Below is a small trained network, with its code and all its weights. Each question gives an input and a class and asks what happens when units are switched off, that is, made to give their printed mean instead of their output.

import numpy as np


def w(rows, s, z=0):
    codes = np.array(rows[::2]) - 128.0
    scale = np.full(codes.shape[1], s)
    scale[-1] = z or s
    return codes * scale


def f(y):
    return y / 2 * (1 + np.tanh(0.7978845608 * (y + 0.044715 * y**3)))


def log_softmax(a):
    a = a - a.max(-1, keepdims=True)
    return a - np.log(np.exp(a).sum(-1, keepdims=True))


def net(x, mask):
    res = np.array(x, float).reshape(1, 8) / 4 @ E
    y = f(res @ A[0][:, :-1].T + A[0][:, -1])
    res = res + np.where(mask, y, B[0][:, -1]) @ B[0][:, :-1]
    return log_softmax(res[-1] @ U[:, :-1].T + U[:, -1])


A, B = {}, {}
E = w([
[123,132,123,136,126,123,123,125],'x0',
[206,53,36,138,159,161,61,108],'x1',
[141,191,135,13,81,152,87,38],'x2',
[129,123,135,128,133,131,131,125],'x3',
[156,232,131,178,189,165,102,147],'x4',
[90,104,188,102,138,111,1,180],'x5',
[60,137,40,45,209,122,129,137],'x6',
[103,169,89,187,116,20,82,92],'x7',
],0.0073)
A[0] = w([
[16,139,214,115,126,134,202,134,128],'n0',
[183,235,117,133,160,181,89,130,166],'n1',
[192,87,61,150,131,173,83,100,50],'n2',
[208,205,72,140,132,152,195,138,109],'n3',
[183,126,134,97,169,217,151,188,253],'n4',
[128,100,190,83,138,109,43,154,68],'n5',
[161,153,163,88,126,99,206,139,98],'n6',
[161,170,143,102,87,161,81,44,86],'n7',
[143,20,80,125,91,138,123,117,220],'n8',
[142,108,102,134,161,110,222,50,87],'n9',
[60,119,71,91,217,100,163,146,125],'n10',
[117,158,108,157,82,153,168,115,54],'n11',
[179,71,69,154,143,144,73,77,62],'n12',
[104,67,90,82,1,88,150,110,203],'n13',
[157,208,101,154,181,133,98,136,174],'n14',
[125,195,108,166,164,174,108,153,80],'n15',
[169,198,143,200,175,217,104,146,133],'n16',
[211,81,92,113,147,172,83,146,83],'n17',
[97,96,147,190,167,112,149,192,63],'n18',
[124,141,165,160,91,99,136,142,145],'n19',
[123,187,111,45,149,140,112,71,77],'n20',
[67,151,76,175,115,73,108,76,170],'n21',
[75,154,85,75,230,95,126,109,102],'n22',
[198,146,118,164,66,123,195,94,76],'n23',
[216,158,146,205,47,95,88,127,151],'n24',
[66,147,28,150,98,129,85,114,196],'n25',
[141,127,95,142,105,118,212,85,106],'n26',
[88,117,83,217,76,171,144,186,105],'n27',
[73,94,88,203,167,115,164,182,195],'n28',
[162,145,80,148,115,143,194,77,72],'n29',
[89,176,199,100,112,148,93,5,65],'n30',
[186,115,182,173,101,103,141,81,143],'n31',
[187,126,192,146,57,143,88,143,67],'n32',
[151,165,100,38,58,166,112,52,155],'n33',
[114,107,205,129,131,108,44,157,97],'n34',
[96,157,101,188,196,30,102,43,181],'n35',
],0.0082,0.0047)
B[0] = w([
[149,244,112,139,58,122,143,123,241],'n0',
[65,79,152,165,87,107,83,128,202],'n1',
[170,218,86,145,84,159,179,155,173],'n2',
[63,107,105,118,132,125,89,138,180],'n3',
[98,165,231,115,109,107,90,15,234],'n4',
[79,173,44,137,185,116,51,154,174],'n5',
[115,168,95,116,115,108,98,105,161],'n6',
[195,76,114,221,188,88,153,143,180],'n7',
[91,174,191,159,73,97,71,98,225],'n8',
[49,107,79,89,188,143,59,189,178],'n9',
[215,59,154,81,113,187,203,163,214],'n10',
[144,143,53,86,178,134,134,171,135],'n11',
[167,246,115,119,46,108,179,206,176],'n12',
[66,101,168,176,105,110,126,152,254],'n13',
[80,94,158,137,26,142,91,141,189],'n14',
[122,73,111,144,106,99,114,182,153],'n15',
[90,97,155,145,106,101,126,166,197],'n16',
[175,216,70,133,82,140,130,112,181],'n17',
[181,142,38,178,195,59,153,85,185],'n18',
[185,162,133,120,137,171,150,111,174],'n19',
[201,72,117,172,180,115,167,131,185],'n20',
[125,147,138,89,130,167,147,67,206],'n21',
[173,74,140,83,112,177,225,214,202],'n22',
[130,106,90,90,209,178,116,183,180],'n23',
[119,83,170,69,107,193,197,145,222],'n24',
[136,104,175,120,108,178,128,83,195],'n25',
[71,135,87,118,171,128,30,140,180],'n26',
[156,107,109,131,189,108,146,92,175],'n27',
[187,121,136,147,123,97,107,66,239],'n28',
[60,152,62,95,175,121,42,157,163],'n29',
[194,137,89,196,157,73,177,140,184],'n30',
[161,114,156,31,136,191,156,141,189],'n31',
[180,58,81,44,189,153,147,179,174],'n32',
[134,100,149,188,157,88,121,115,233],'n33',
[106,161,70,2,238,164,70,187,184],'n34',
[84,147,141,113,116,178,141,51,229],'n35',
],0.0062,0.0071)
U = w([
[75,159,21,88,196,138,56,180,41],'0',
[179,77,124,78,118,194,174,155,65],'1',
[155,255,85,147,53,107,138,142,76],'2',
[191,98,89,216,178,52,133,107,83],'3',
[107,132,143,128,104,135,105,100,253],'4',
[105,144,160,118,104,164,103,56,169],'5',
[106,130,144,130,106,136,111,111,225],'6',
[60,86,150,168,55,96,92,152,73],'7',
],0.012,0.0052)

Each question gives the input, the list of numbers given to net, and the class t.
The units are the neurons (one row each of A and B). Each row of codes is followed by its name. A weight is (code - 128) times the scale printed after its matrix; where a second scale follows, it is the last column's (A, B and U).
mask holds one flag per neuron, in row order. A switched-off neuron (its flag False) gives its mean, the last column of its row in B, instead of its output. The means were averaged over made-up inputs and are rounded, as every weight is.
A unit's drop is (log p(t) with every unit on - log p(t) with that unit switched off) / (log p(t) with every unit on - log p(t) with every unit switched off).
The circuit of an input: a set's keep is (log p(t) with only the set's units on - log p(t) with every unit switched off) / (log p(t) with every unit on - log p(t) with every unit switched off). Starting from the 12 units with the biggest drops (on a tie, the unit counted first), units are removed one at a time, each time the one whose removal leaves the highest keep (on an exact tie, the one counted first), for as long as the keep stays at least 0.8.
units of the circuit, in order: the units of the circuit, biggest drop first
top k neurons: the k neurons with the biggest drops, biggest first
drop of u: that unit's drop, to one decimal
input [8,8,5,-3,4,-5,4,-7], class 2: units of the circuit, in order : [n2; n17]
input [4,3,-5,-6,5,-3,1,-7], class 5: units of the circuit, in order : [n4]
input [2,8,-8,-7,1,-8,4,7], class 0: top 2 neurons : [n9; n29]
input [3,6,8,6,8,-5,0,1], class 3: top 4 neurons : [n7; n20; n33; n30]
input [-6,8,0,8,3,0,-7,-1], class 2: top 2 neurons : [n12; n17]
input [0,3,-7,-7,-7,-3,0,-8], class 5: units of the circuit, in order : [n4; n8]
input [-5,-5,-6,-4,1,4,5,3], class 3: top 2 neurons : [n18; n28]
input [-3,5,-2,4,0,-7,0,-6], class 0: units of the circuit, in order : [n9; n29]
input [2,8,5,2,-1,5,-2,-1], class 2: units of the circuit, in order : [n12; n17]
input [2,3,3,4,-8,6,4,-1], class 7: units of the circuit, in order : [n13; n8]
input [-6,4,8,5,8,4,-2,-2], class 3: units of the circuit, in order : [n7; n30]
input [2,8,-6,-8,5,-2,2,1], class 2: units of the circuit, in order : [n12; n2]
input [2,-8,6,6,-6,8,1,0], class 0: top 2 neurons : [n34; n5]
input [5,-3,-5,-5,-4,5,7,-3], class 1: units of the circuit, in order : [n10]
input [-4,0,1,-4,6,-3,7,0], class 1: top 3 neurons : [n22; n10; n8]
input [4,-4,3,0,-4,-6,5,-2], class 0: top 3 neurons : [n9; n26; n29]
input [-2,3,-3,0,-7,-7,1,-5], class 0: units of the circuit, in order : [n9; n26]
input [-8,-5,5,7,-7,8,-1,-1], class 0: units of the circuit, in order : [n34; n5]
input [-7,7,6,8,8,-7,-3,-8], class 5: top 2 neurons : [n4; n1]
input [6,-3,-4,-1,-1,6,-8,-7], class 1: units of the circuit, in order : [n32]
input [0,-2,-3,-8,-7,8,-2,-1], class 0: top 2 neurons : [n34; n5]
input [-5,3,-8,-5,6,-7,4,-8], class 3: top 2 neurons : [n28; n18]
input [-8,8,4,-2,4,-2,-6,4], class 2: top 4 neurons : [n12; n2; n17; n10]
input [5,5,-1,-4,3,3,0,5], class 2: top 4 neurons : [n12; n2; n4; n13]
input [-6,8,-4,8,8,4,-6,5], class 2: top 2 neurons : [n12; n2]
input [-4,-6,-8,0,7,3,0,-7], class 3: drop of n18 : 1.0
